Each row is followed by its class number.
[-199 -236 -368  543  -43 -141 -311  259 -263 -225  488  -63 -161  189
  224  169  -86 -139 -270  294   21  -64  -49 -339 -401   43 -130 -683
 -309  -35  503   23   72  180 -128  -86   35  240  216] | 3
[-183 -439 -142 -338  -20  -45  -87  274 -671  158  -74 -218    8    9
 -342 -360 -163   22 -252  -37  250  183  119 -227 -577  245  -71  336
   32 -136 -123  276    0 -444  -95 -105 -361 -129 -134] | 8
[-221 -514   84 -472  374   64  763 -360  269  362  370  -13  -27  227
   91  127  -53   72 -263  764 -398 -493 -485  485 -780 -130   52  191
  430 -395  520 -351   -1  158  332  144 -147 -422 -446] | 3
[ 180 -447 -458 -425 -380  -32 -347   -5 -414  521 -137 -521  -33  269
   62 -276 -359   76 -233  125 -416 -147  213  107  -21  246   58  212
  -32 -508 -387 -280 -283 -680 -140  186  110 -538   73] | 2
[ -44 -192   99  625  131  124 -484 -463 -152  181  504 -392  404  395
   78   72  439 -285    7 -386 -168 -250 -240 -165 -354  105  191   78
  -16 -416  252  173  661  108  202 -248 -218 -166  483] | 4
[-117 -197 -267    0  124 -239  421  163  110    3  204  235  -31  -62
  -21 -243  164 -334 -212  553   52 -114  -35  302  -93   97  211 -234
   67 -184 -208 -175  327  155 -148  311   44 -239 -116] | 5
[ 102 -411 -432  144 -186 -256 -322 -135 -205 -121  293  173  -91  140
  296  215   65 -222 -123  -46  141 -164  102 -262 -291  297 -221 -673
 -156 -320  234    8 -345  173 -148   -3 -509  128  155] | 0
[ 147  -55 -237 -368 -391  397 -402  148   20  742   57 -175  184   49
   29 -104  -58  309 -260 -456 -111 -163  -35 -212  247   19   74  300
 -153 -323 -438 -375  422 -130 -187  199 -110 -526 -131] | 4
[-117 -230 -428 -134  107  -10  294  119 -301  -38  345  -49 -100  121
   24  126 -189   42 -263  205 -336 -121  -73 -130 -391   60 -109 -558
 -125   22   38  -98 -398 -136   24  -47 -220   55  224] | 3
[  26 -312 -514 -105  -42 -295  563  -32   26 -511  340   11 -366 -138
  217   53 -165  -84 -320  652   14  -75 -357 -228 -426  -99   49 -568
   30 -289  -69 -303 -220  228   38  -42  164  151 -116] | 5
[-373   10 -549 -269 -263  260 -369  350 -257  360  191   14  -46  545
 -385 -221 -371   55 -229   29   53  193  239 -104  295 -264  438  334
 -303  171 -312  -34  117 -281 -107  208  -40 -198  100] | 1
[ 138 -189   -1 -302 -153   39  143  558 -198   58 -218  208  234  -97
 -122 -163 -308   -6   29 -363  244  -56  -22 -380   13   35 -131  142
 -137 -369 -125  226   59  158 -165  126 -293 -502 -355] | 6
[ -95 -303 -109   -4  204  -27   -7 -590   15  573  116  -44  289  133
  433 -333 -291  200   47 -124 -247 -704 -208  -75 -554 -453  591  689
  -87 -111   29   44  -16 -389  406 -115  465 -497   59] | 5
[  10 -156 -205 -279 -302  -83  151  267 -179  105  -34   93 -133 -176
 -389  -44 -351    2   53    7  210 -131 -306  119   25  -64 -138   92
  864   95   79  317 -185 -395   25 -231  -84  205 -320] | 7
[ -67   47  -15  -24   74 -200   49 -157  115  458  406 -517  472  101
 -405  -68   82   96 -218  199   19  374 -198 -420  -36  161   -8  -63
 -433 -350 -496 -169  260   79  166  164  101 -291 -264] | 8
[-101 -266  358  166  227  125  187 -260  247 -637 -497 -434  136  244
  256 -152  272   -4 -120  249 -171   69 -281 -132 -242  -43   92  741
   37 -219 -101  -27  127  -81  -29 -302 -189  -34  380] | 6
[-125   43  -35  114  215  -94  491  -59 -164  -80  160  100   37  -18
 -352   77 -172  228  -13  -53  218   14  115  326 -292   19   69  105
 -347 -239 -138  -42 -125  285  205   43  182 -220   54] | 4
[-163 -188 -133  -27  136 -148  249  277  109  275  367 -154  588   96
 -549  -55   63   46 -283  218  133  137 -303 -294 -309  -29  -46  295
 -495 -549 -313  -75  461  258   59  335   94 -774 -317] | 7
[-142 -296 -451 -379 -438   49 -438  187  -95  363   85 -338 -258  387
 -246  -18 -419   36 -407  -38  306  182 -180  161  -57   79  136  255
  117 -490 -151   83 -272 -100 -102  -78 -816  -97   76] | 6
[ -70 -393  130  -60  -16 -173  372 -201   96  374   34 -629  382  194
  -76 -174   -1  308 -150   21 -280   54 -262  191   83 -233  -64  792
 -288  160 -595 -364  122 -395  315 -239  458 -414  104] | 8
[-197 -328  -91 -203  171 -103  366 -214 -200 -165  289   97  110   16
  -24 -120   32    3   18  220  146 -102  -75 -372 -175    0 -117 -239
 -193   28 -408 -160 -131  174  194  -51  140 -236 -218] | 0
[   5 -183  -39 -202  -24  -47  280 -110 -101 -184  -74  -59   75  -77
 -216   71  -48  -10  -95   46 -113 -170 -200  -91 -152 -104  243  809
   70  282 -216   11   23 -182   25 -157   -5 -461 -148] | 0
[-139 -203  -16   42   69  113   64    6 -238  104   52   -3  422  289
  -86    0 -182  -74 -119  328  155   18  -32 -285   64   96  -86  242
  -57  -38 -158  116  229   23 -127  267  -48 -446  -84] | 3
[-307 -297  287  222   13 -444  180   31 -254 -201 -116 -198  403 -317
 -627 -508 -221 -342 -269 -106   -8  -34 -417 -272 -433  -61   -7  557
  501 -511 -421   48 -166   43  225 -234 -644   83 -236] | 4
[-378 -442 -608 -281   24  137  639  237 -251 -480  164  794  193  356
 -327  143 -195 -117 -334  381  250 -117 -290 -126  -62  163 -158    1
  449  -19 -110  123   13  254 -227   96 -487  -68 -274] | 5
[-182 -425 -152  259   11 -109   -2 -188 -234 -248  161  -79  -97   51
  474  351  -60 -219 -307   25 -272 -209  -98  -39 -434  -43  -50 -350
    3  253  487 -312  104   28   71 -382 -202  225  155] | 9
[-269  -38  -56 -604 -244   18  217 -269  163  284  -74 -257 -193  443
 -316  -32 -368  -32  -51  800  190   95 -236  334   57 -157  214  709
  363 -460 -526  -54   -4 -169  -29  457 -239 -634 -107] | 4
[  95   42 -449 -108  154  155  -27   36  -39 -182  123  298  200  118
  -63  245 -239  161 -379  254 -104  458 -390 -263  -68 -169  -89 -109
 -504 -369  -54  196 -341   66  -90  612 -140  127  101] | 3
[-244 -545 -248 -254  -93 -170   21  447 -194   73 -118  538  322 -135
   67 -302 -250   84 -225 -396 -238 -428 -550 -439 -642 -340 -375    1
  390 -221  220 -165   -8  -73 -150 -120 -315  379   27] | 1
[  43 -128  522   38  249  127  191 -358  215   56   87 -683 -122  -90
  -25 -208 -234  324   90  158  106   54 -694 -320  -92 -250  340  498
 -453 -501 -237  117 -276  189  335 -179  -30 -180  340] | 6
[-492 -166  164  331  152  -38  -17  295  185  539  373  -46  462  458
  -47 -107  204   40  166  142  -56 -858  242  -72 -357  486 -489 -532
  646  -30  746   -8  136  190   68 -564 -157 -157 -267] | 2
[-223 -263 -463 -285  -95  166   71  315 -140  168  195  -50 -181  534
 -195 -253 -261   40  -38  321  303  136 -152  -27  246  161  178  125
 -222 -463 -224  439  -72 -121  -14  213 -363 -301  -81] | 5
[-338 -183  214  258  348  348 -136 -699 -213   18  -64 -266  459   95
   73 -421 -217  -20  133 -274   67 -529  -62  196  -31 -315  646  321
  139 -269  -60  153  -61  -85  374 -244   -1 -144  339] | 8
[-217  -21 -412 -269  451  378  211 -241   64  350  517   -1  -70  533
  353 -537 -171   81 -222   93    5  207 -256 -482 -201  103  361 -296
 -599 -899 -562  -44  135  406  152  451  -71  -55  168] | 9
[ 379  -68 -157 -330    8  167  258    8 -398 -344   72 -344 -540  -12
 -169   95    7  142  -18  265  197  492 -161 -189  -56   -1   45  334
 -384  -19 -320  247  -61 -302   30  -70  121  -29  146] | 1
[  33  -50 -586 -371   23 -158  445 -198 -229  103  -41 -255  -21   51
  191 -130 -612   46 -180  523  350  -87 -235 -341 -261 -124  214 -207
  182 -417 -152  163 -436 -207   64  186 -484  -38 -167] | 8
[ 410 -309 -411 -316  179  328   53 -324 -317  -64   -4 -326   87  169
  433    0   62  116 -167  435  -21   79 -157 -277   17 -226   49   88
 -330 -187 -178   99 -184 -478  121  133  -59 -266  180] | 0
[-150    2 -145   87  -98   19 -317  217  -30 -232  251   96 -213  155
 -180  231  306 -151  -89  233  202  197  371 -129   70  285 -180 -328
  -69  459   68  -40   67   84 -223 -303  -15  245  210] | 9
[-194   -9 -151  -62  213  143  276 -550  226   60  551   11 -441  195
  408 -301 -251 -294   28 -189 -287 -309 -569   79  -90   90  704 -331
  -53 -599 -482    3    9  434  301   57   41 -139  -67] | 2
[-626 -268  216   83  193 -144  198  241   12   98 -108 -292   56   86
 -155 -432  -80  175  -51 -205  -96 -205 -291  137 -435  143  307  598
   40  103  -49  -63  529   27   73 -326  310 -256 -102] | 6
[-187  -29 -186   63  -13   27   73  -24   50 -327  308  450 -435  298
  -87  400  -93 -110   19  122  -54   73  178   55 -302  219   30 -410
 -182 -200  482  190 -239  288 -112  135 -217  128  114] | 9
[  58  -93 -516 -188 -196  286 -260  435 -171 -120   71  174 -421  475
   82  342 -363  -94 -232   31  -28   87 -225  313  635  351   72  251
 -359   84  -88  232 -254  122 -307   66 -410  -45  122] | 3
[ 137 -188 -157 -155 -136 -195    3  284 -152  150  313  191   19   91
 -454  309   41  -21  -37  125  294  -36   71   74 -204  -33 -141  264
  -47  111  426    5 -140  319 -126  218 -307 -157  214] | 1
[  78 -162 -423  104   66  148   42 -250 -265 -281  397  461  -11  -62
  183  263  -65  -90 -389   15  -86  -33 -229  -60 -208 -488   52 -181
 -107  207  126 -228 -232  262   71  197 -147  230  282] | 2
[-231 -283 -458  -44  -95 -155  243  122 -153 -218  337  346 -180  107
 -116  -95  -63  -56 -240  228  -48  169   88 -224 -120  -47  -29 -607
   89  236 -128 -150 -268    9  -50  205  -12  257   -8] | 6
[-164  497  326   44  255  420   81 -289  207  134  290   90  -40  309
 -202 -110 -125  -42  305 -222 -148 -172  -33   50  335  110  502  463
 -347 -374 -303  348   37  425  121  427   10 -609 -111] | 8
[  98 -399 -517    8 -238  334 -141  595   17 -111  -16 -379 -224  264
  259   86  -31   99 -322  -22 -255  -68  -88  440   48  -15  301  318
 -260 -168  561  237  284 -292 -163  205  -48 -475  -13] | 3
[ 183 -246 -267 -247  228  -47  309 -127   39   54  303  424 -127   43
   58  220 -175  -93 -172  231 -220 -197 -526  117 -221  200  -99 -281
   34 -447   99  103 -510  209   36   95 -449  179  -70] | 3
[-351 -386   47   -3 -307 -240 -275  279 -303  200  142   70  137   12
 -683 -308 -191  -53  217    4  -99 -366 -546 -318 -149  -70  -72  280
  666 -437  523  254  222  -99   54  -16 -192   65 -501] | 0
[-131   61   74  333  -12  361 -230 -433   39  -68   45  -66  236  295
  -67  240   33 -101 -123  209 -141 -161   49 -314  106  142  414  119
  190  -45  275 -323  471  195 -258   64   19   14  240] | 7
[ -67   -9 -254   14  -71  407   44    2  284 -201  374  515 -549  203
  140  163 -154 -134   11  248   69 -150   41 -121   98  -82  520 -327
   30  -51  533  245  -34  270 -138  139 -148  116  -18] | 9
[ -61 -298 -447 -209  353  105  116   25 -396  -18  129   -8  118  155
   29 -252  -66  209 -259  162   79  -53 -712 -762 -426  133 -120  222
 -193 -455 -280  216   63 -116   10  -77 -382  114  -65] | 1
[ 214 -119 -375 -103 -146  -62  243  -12 -148 -434  142 -135 -774  -57
  203  291 -135 -135  -53  300   86  118   35  340 -213 -253  276 -136
  -62  205  339  288 -371 -289  106   52 -135   31   55] | 1
[  62 -409 -247   65    4 -264  173   51 -439 -835   -2  -72 -211 -380
   15  137  -61   52 -317  151  262  299  227 -321 -725  -53 -248 -455
 -168  135  350   -1 -783   48  137 -202 -171  427    1] | 2
[-412 -161 -277 -503   83  -87  -37  407 -629  121    4 -346  -80  -87
 -240 -550 -524  191 -131 -153  -90  303  -76 -244 -710 -399   22  -29
 -434 -363 -313  298 -380 -518  251  402    6 -270  -12] | 1
[-308   59 -154  -79   37 -164  252  -95 -379  737  385  203   46  554
 -385 -248 -378 -224  276  -34  126 -173 -263  202   81  232   54  200
   50 -682 -544   63  623  179   65  341   87 -473 -208] | 7
[-319  -33   -7  226 -146  -75 -488 -244 -204  160   25  -61 -158 -120
 -132  -70 -472  205  257 -184 -418  -87 -476 -293   42  -31  178 -785
  -24 -339  168  111 -107 -500   57 -136  348  656  112] | 1
[-235 -365 -195   64 -237 -551  231  294 -260  -70  -36  -27 -365  -36
 -125 -147 -378    1   95  254  326 -123 -294    1 -335   41 -162  -98
  189 -298  278  163 -115  -56  -44 -150 -242  217 -151] | 0
[-422  -27 -268 -378   96   40  232  210 -295   76  200  340  -84   52
 -446 -189 -447  102 -213  182   43   13 -744 -328 -244   -2 -128  208
  318 -300 -284  283 -270   67  -15  180 -599  191 -162] | 5
[ 190  -37 -132  -80   48 -245  112  168 -229 -160 -103  137  -11 -122
 -166  -48  298   11  -40   64   21  307   49   33  -44  131 -232  136
 -283   94 -463  -96  259 -123 -155  141  357 -111   -2] | 6
[ 188 -479 -294    5 -276 -221 -161   71 -351 -249  118  -27 -120 -119
  -45  135 -190    2  -45  -82  334    0  242  -79 -238  -94  -21 -202
 -292  -57  207   47 -399  -31   12  -61   83  -48  132] | 1
[  87 -432  -13  -42  365 -128  127 -267  -66  330  503 -308  -40  -16
  393 -224  241   -2 -250  151  -60  221 -850 -479 -643 -198   13    5
 -340 -253   -2   53  233    1  360 -106 -191  319  232] | 5
[  16  113  184  -13  199   23  275 -330   11  283    8 -108  102   94
 -185   37 -496  303  -45  250  222   50  -53  201   55 -221  132  841
 -317 -207 -154  -79 -324  245  259  178  179 -304   60] | 9
[ 118 -202  -47   64   61 -229  194   85 -202 -252   82   -2  -50  -42
  284  -17  152 -228   26 -149    9 -120  242   94  -96   19 -105 -302
 -104  283  -50 -206  -72  212  103 -205  118  -44  113] | 6
[ 269   89  337   97  322   71  110 -145   78  293  110 -167  673  165
 -127  303  403 -102 -134  312  -77  242  483  187    6 -278   41  620
 -493  550  155 -132  164    2  114  258  153 -656  289] | 0
[-202  -18   24 -211 -244   21 -236   67   70  674  404  243 -337  190
 -294 -126   64  136  275 -327 -171 -346 -528 -219 -261  105 -142  256
  444 -206  113  394  122 -200 -126   41 -497    8   75] | 0
[ 231  231 -180 -250  -65  533 -310  269  201  629  256  508 -121  473
  186  -83  146 -224  158 -376  -33 -165  259   34  329 -158  525  196
 -532 -238  114  157  452  242 -234  409 -399 -473  242] | 2
[  33 -233 -116  -16  -32   -9   83  -76   -7 -145  225 -106 -295   73
  172   12  -17   86   87   68  199 -126 -109 -162 -142  206  127 -248
 -108 -166  251   49  -38  235  -41 -108   74  142   81] | 8
[  43  130  540  167 -158   67   64  157   -1   44 -222   55  -54 -143
 -149 -234  -38 -171  444 -362 -565 -433  190  136  405  287  -57 -153
  363 -158  -86  -96  132 -118 -224  -40  263  -81   69] | 1
[ 324   41  312 -225  105  108 -302 -287  252  500  257 -395  -31  149
 -194 -271  188  191  321  260  566  412   21  -60  171  -82  313  511
 -690 -451 -257  236   46  211  251  293  488 -412  129] | 2
[-119 -464 -193 -410  202 -311  434  -43   46 -263 -145  540  867   66
 -401   53  155 -292 -345  481  174  113 -173   65 -409 -528 -165  649
   75   -5 -238  -27   53  -71  118  154 -183 -412 -409] | 8
[ 138 -287 -345  216  -59 -147 -300  102 -308 -269  273  -92 -119  -18
  107  -32  185  -80 -145   76   20  307  270 -303 -351 -132  -25 -524
 -314  111  411  162 -234 -251   88  -27  116  360  180] | 0
[-215 -204  -27  341 -188 -232 -207  144 -184  -80  249 -261    0  -25
   25  -86 -429 -119 -139   24  251 -164  -83 -451 -418 -490   39 -280
  -91 -132  416   43 -312  105  173 -454 -335  314  179] | 8
[-452  181   65  157 -285   55 -122  201 -144  115 -200 -174 -169  120
 -497  125 -470  315   64 -105 -159 -214 -161  306  117 -125   42  465
    6  -89 -126   32   26 -397  -32 -343  -47 -153   85] | 4
[-223 -337   -3   52 -168  276 -209  124  211  500   -9 -806  107  483
  -32  -49 -486  311 -476  378 -419  262  -19  545   31 -349   28  434
  -28 -168  189  -44 -317 -729  161 -155  154 -168  474] | 9
[  33  208  -38    1   22   70 -214  -11  -59   29  244  124 -127   69
 -237  186 -174   47   41  344  179  203  272 -212  256   38  -42 -208
 -388   71  -38   52 -415  152  -22  123  111   50  132] | 9
[ 129 -646 -282 -218 -303 -272 -347 -143 -702   75   56 -420  206 -200
 -289 -293 -358   47 -282  290   82  171  123 -500 -435 -278   51   99
 -104 -145 -256 -262 -367 -485   82   -2  431 -137  136] | 2
[-115 -180 -122  341  311 -136   57 -355   70 -466  252  158 -154 -223
   74   69   80  -16 -159  266  -72  130 -410  443  -37 -429  116 -180
 -500   19 -175   92 -354 -108  392 -100  355  203   16] | 0
